Below is a small trained network, with its code and all its weights. Each question gives an input and a target symbol and asks what happens when units are switched off, that is, made to give their printed mean instead of their output.

import numpy as np


def w(rows, s, z=0):
    codes = np.array(rows[::2]) - 128.0
    scale = np.full(codes.shape[1], s)
    scale[-1] = z or s
    return codes * scale


def norm(h):
    return h / np.sqrt((h * h).mean(-1, keepdims=True) + 1e-5)


def f(y):
    return np.maximum(y, 0)


def softmax(a):
    e = np.exp(a - a.max(-1, keepdims=True))
    return e / e.sum(-1, keepdims=True)


def log_softmax(a):
    a = a - a.max(-1, keepdims=True)
    return a - np.log(np.exp(a).sum(-1, keepdims=True))


def net(x, mask):
    ids = ['αβγδεζηθλμξπφψω'.index(c) for c in x.split()]
    T = len(ids)
    res = E[ids] + P[:T]
    u = 0
    for l in range(3):
        r = norm(res)
        for j in range(2):
            rows = slice(3 * j, 3 * j + 3)
            q, k, v = (r @ M[l][rows].T for M in (Q, K, V))
            z = softmax(np.where(np.tri(T) > 0, q @ k.T / 3**0.5, -1e9)) @ v
            o = O[l][rows]
            res = res + np.where(mask[u + j], z, o[:, -1]) @ o[:, :-1]
        u += 2
        y = f(norm(res) @ A[l][:, :-1].T + A[l][:, -1])
        res = res + np.where(mask[u : u + 8], y, B[l][:, -1]) @ B[l][:, :-1]
        u += 8
    return log_softmax(norm(res)[-1] @ U[:, :-1].T + U[:, -1])


Q, K, V, O, A, B = {}, {}, {}, {}, {}, {}
E = w([
[2,123,139],'α',
[25,78,221],'β',
[153,74,212],'γ',
[95,165,91],'δ',
[100,144,92],'ε',
[120,198,149],'ζ',
[75,138,170],'η',
[101,145,94],'θ',
[107,141,95],'λ',
[96,164,91],'μ',
[194,141,40],'ξ',
[95,168,91],'π',
[148,225,51],'φ',
[143,26,54],'ψ',
[92,177,86],'ω',
],0.0054)
P = w([
[4,91,16],'0',
[14,101,12],'1',
[45,112,32],'2',
[77,133,45],'3',
[110,157,64],'4',
[141,169,89],'5',
[179,197,113],'6',
[206,213,145],'7',
[235,236,176],'8',
],0.0025)
Q[0] = w([
[172,140,112],'0.h0',
[74,94,68],'0.h0',
[116,80,244],'0.h0',
[130,47,226],'0.h1',
[138,103,163],'0.h1',
[80,150,100],'0.h1',
],0.011)
K[0] = w([
[156,124,152],'0.h0',
[154,204,97],'0.h0',
[82,1,32],'0.h0',
[10,118,235],'0.h1',
[87,115,176],'0.h1',
[160,181,91],'0.h1',
],0.0092)
V[0] = w([
[146,194,226],'0.h0',
[119,33,15],'0.h0',
[69,34,214],'0.h0',
[109,251,125],'0.h1',
[150,143,120],'0.h1',
[152,18,116],'0.h1',
],0.0023)
O[0] = w([
[204,108,106,30],'0.h0',
[44,125,166,227],'0.h0',
[169,1,101,7],'0.h0',
[61,143,129,163],'0.h1',
[127,135,112,140],'0.h1',
[215,96,123,116],'0.h1',
],0.0025,0.0019)
A[0] = w([
[216,60,243,4],'0.n0',
[172,148,72,102],'0.n1',
[107,232,158,174],'0.n2',
[38,63,253,112],'0.n3',
[136,66,120,20],'0.n4',
[130,55,190,239],'0.n5',
[100,128,74,117],'0.n6',
[146,140,94,83],'0.n7',
],0.0077,0.0012)
B[0] = w([
[38,149,117,160],'0.n0',
[126,177,109,217],'0.n1',
[135,55,92,253],'0.n2',
[119,183,252,190],'0.n3',
[137,108,96,135],'0.n4',
[82,149,112,161],'0.n5',
[109,117,107,223],'0.n6',
[119,155,134,178],'0.n7',
],0.019,0.0042)
Q[1] = w([
[110,165,45],'1.h0',
[202,200,134],'1.h0',
[169,57,132],'1.h0',
[128,127,141],'1.h1',
[133,106,249],'1.h1',
[133,159,110],'1.h1',
],0.018)
K[1] = w([
[218,179,80],'1.h0',
[15,180,81],'1.h0',
[125,59,106],'1.h0',
[122,108,155],'1.h1',
[99,4,223],'1.h1',
[135,171,155],'1.h1',
],0.015)
V[1] = w([
[141,72,109],'1.h0',
[173,3,86],'1.h0',
[131,110,124],'1.h0',
[157,113,112],'1.h1',
[74,72,116],'1.h1',
[4,56,137],'1.h1',
],0.0044)
O[1] = w([
[114,174,167,100],'1.h0',
[87,217,198,2],'1.h0',
[133,123,136,109],'1.h0',
[147,112,150,69],'1.h1',
[61,176,152,169],'1.h1',
[4,217,136,208],'1.h1',
],0.004,0.00056)
A[1] = w([
[182,102,214,6],'1.n0',
[138,146,147,29],'1.n1',
[181,127,198,64],'1.n2',
[180,177,157,5],'1.n3',
[127,116,164,73],'1.n4',
[169,30,254,7],'1.n5',
[137,126,134,56],'1.n6',
[136,123,132,61],'1.n7',
],0.0068,0.0014)
B[1] = w([
[160,159,122,195],'1.n0',
[117,113,131,137],'1.n1',
[111,147,100,192],'1.n2',
[133,95,159,152],'1.n3',
[155,154,155,190],'1.n4',
[250,112,132,253],'1.n5',
[113,134,133,128],'1.n6',
[105,157,125,128],'1.n7',
],0.011,0.00053)
Q[2] = w([
[100,87,211],'2.h0',
[120,133,133],'2.h0',
[117,15,133],'2.h0',
[106,184,123],'2.h1',
[97,192,249],'2.h1',
[145,88,182],'2.h1',
],0.018)
K[2] = w([
[32,57,179],'2.h0',
[105,131,122],'2.h0',
[190,3,161],'2.h0',
[71,109,87],'2.h1',
[3,158,192],'2.h1',
[141,161,203],'2.h1',
],0.015)
V[2] = w([
[123,120,122],'2.h0',
[145,149,144],'2.h0',
[94,68,88],'2.h0',
[193,158,54],'2.h1',
[142,120,104],'2.h1',
[145,249,174],'2.h1',
],0.011)
O[2] = w([
[135,126,132,147],'2.h0',
[84,146,115,72],'2.h0',
[209,96,157,253],'2.h0',
[10,170,113,254],'2.h1',
[90,140,128,170],'2.h1',
[143,154,2,43],'2.h1',
],0.0092,0.004)
A[2] = w([
[121,97,96,194],'2.n0',
[188,146,4,7],'2.n1',
[166,155,104,72],'2.n2',
[211,168,145,192],'2.n3',
[109,145,68,102],'2.n4',
[136,206,112,116],'2.n5',
[137,139,147,114],'2.n6',
[205,139,88,84],'2.n7',
],0.012,0.0021)
B[2] = w([
[163,168,113,219],'2.n0',
[174,254,158,191],'2.n1',
[161,87,150,137],'2.n2',
[192,170,52,172],'2.n3',
[128,65,114,252],'2.n4',
[121,76,178,236],'2.n5',
[139,147,119,144],'2.n6',
[152,76,67,143],'2.n7',
],0.02,0.0034)
U = w([
[112,118,138,87],'α',
[103,123,136,36],'β',
[116,114,143,49],'γ',
[136,125,143,40],'δ',
[187,176,177,228],'ε',
[96,197,233,111],'ζ',
[80,228,83,248],'η',
[196,127,112,252],'θ',
[185,136,93,194],'λ',
[151,108,158,100],'μ',
[100,70,2,113],'ξ',
[170,75,202,156],'π',
[80,108,139,94],'φ',
[127,130,135,26],'ψ',
[129,122,146,80],'ω',
],0.013,0.0038)

Each question gives the input, a string of symbols that net reads in full, and the target symbol t.
The units are the heads (3 rows each of Q, K, V and O) and the neurons (one row each of A and B). Each row of codes is followed by its name. A weight is (code - 128) times the scale printed after its matrix; where a second scale follows, it is the last column's (O, A, B and U).
mask holds one flag per unit, layer by layer, with each layer's heads first. A switched-off unit (its flag False) gives its mean, the last column of its rows in O or B, instead of its output. The means were averaged over made-up inputs and are rounded, as every weight is.
A unit's drop is (log p(t) with every unit on - log p(t) with that unit switched off) / (log p(t) with every unit on - log p(t) with every unit switched off).
The circuit of an input: a set's keep is (log p(t) with only the set's units on - log p(t) with every unit switched off) / (log p(t) with every unit on - log p(t) with every unit switched off). Starting from the 12 units with the biggest drops (on a tie, the unit counted first), units are removed one at a time, each time the one whose removal leaves the highest keep (on an exact tie, the one counted first), for as long as the keep stays at least 0.8.
circuit, biggest first: the units of the circuit, biggest drop first
most important unit: the unit with the biggest drop
k most important neurons: the k neurons with the biggest drops, biggest first
k most important neurons of layer l: the k neurons of layer l with the biggest drops, biggest first
which heads matter: for each layer, one digit per head in row order, 1 if its drop is at least 0.15 and else 0, layers parted by /
drop of u: that unit's drop, to one decimal
input ξ α γ, target ζ: most important unit	0.n3
input ξ γ ξ ξ θ, target ξ: which heads matter	00 / 10 / 01
input φ ξ η ξ λ ξ π, target ξ: 2 most important neurons	[2.n1 2.n5]
input π μ π ξ ω π π, target π: circuit, biggest first	[2.h1 0.n2]
input ξ ξ η ζ β π ξ ε, target ξ: which heads matter	00 / 01 / 01
input ξ ξ ω, target ξ: which heads matter	00 / 00 / 01
input ε ξ ε π μ, target π: circuit, biggest first	[2.h1 0.n1]
input γ π π π, target π: 2 most important neurons	[0.n1 0.n3]
input π ξ ξ π π ε, target π: circuit, biggest first	[0.n2 2.h1]
input π ξ π, target ξ: 4 most important neurons of layer 2	[2.n1 2.n5 2.n0 2.n4]
input λ β ξ ξ ξ θ π θ, target π: circuit, biggest first	[2.h1 0.n2]
input ω ξ ξ μ, target ξ: 3 most important neurons of layer 2	[2.n1 2.n5 2.n0]
input ε π ξ ω π ξ ξ, target η: which heads matter	10 / 11 / 11
input γ ξ ε π π β ξ μ, target ξ: circuit, biggest first	[0.n2]
input ξ θ φ ξ π ξ ω, target ξ: 2 most important neurons	[2.n1 2.n5]
input ω γ α ξ ε, target ξ: 3 most important neurons of layer 2	[2.n1 2.n5 2.n0]
input ξ π ξ ξ ξ ζ φ, target ξ: 3 most important neurons of layer 0	[0.n2 0.n1 0.n3]
input π β α φ ξ δ, target ξ: 2 most important neurons	[0.n3 2.n5]
input ε ξ π φ ξ λ, target ξ: 2 most important neurons	[2.n1 2.n5]
input π π γ ξ ξ, target η: most important unit	2.h1
input η μ η π ξ ξ η φ, target ξ: 2 most important neurons	[0.n2 2.n4]
input ξ ξ φ π ξ γ ξ, target ζ: which heads matter	10 / 11 / 01
input ψ ξ γ, target ζ: which heads matter	01 / 00 / 00
input ζ η π γ β, target ε: drop of 2.h1	0.5
input ζ ξ π β, target ε: drop of 2.n3	0.1
input ξ ε γ λ ξ ζ, target π: drop of 0.n2	1.0
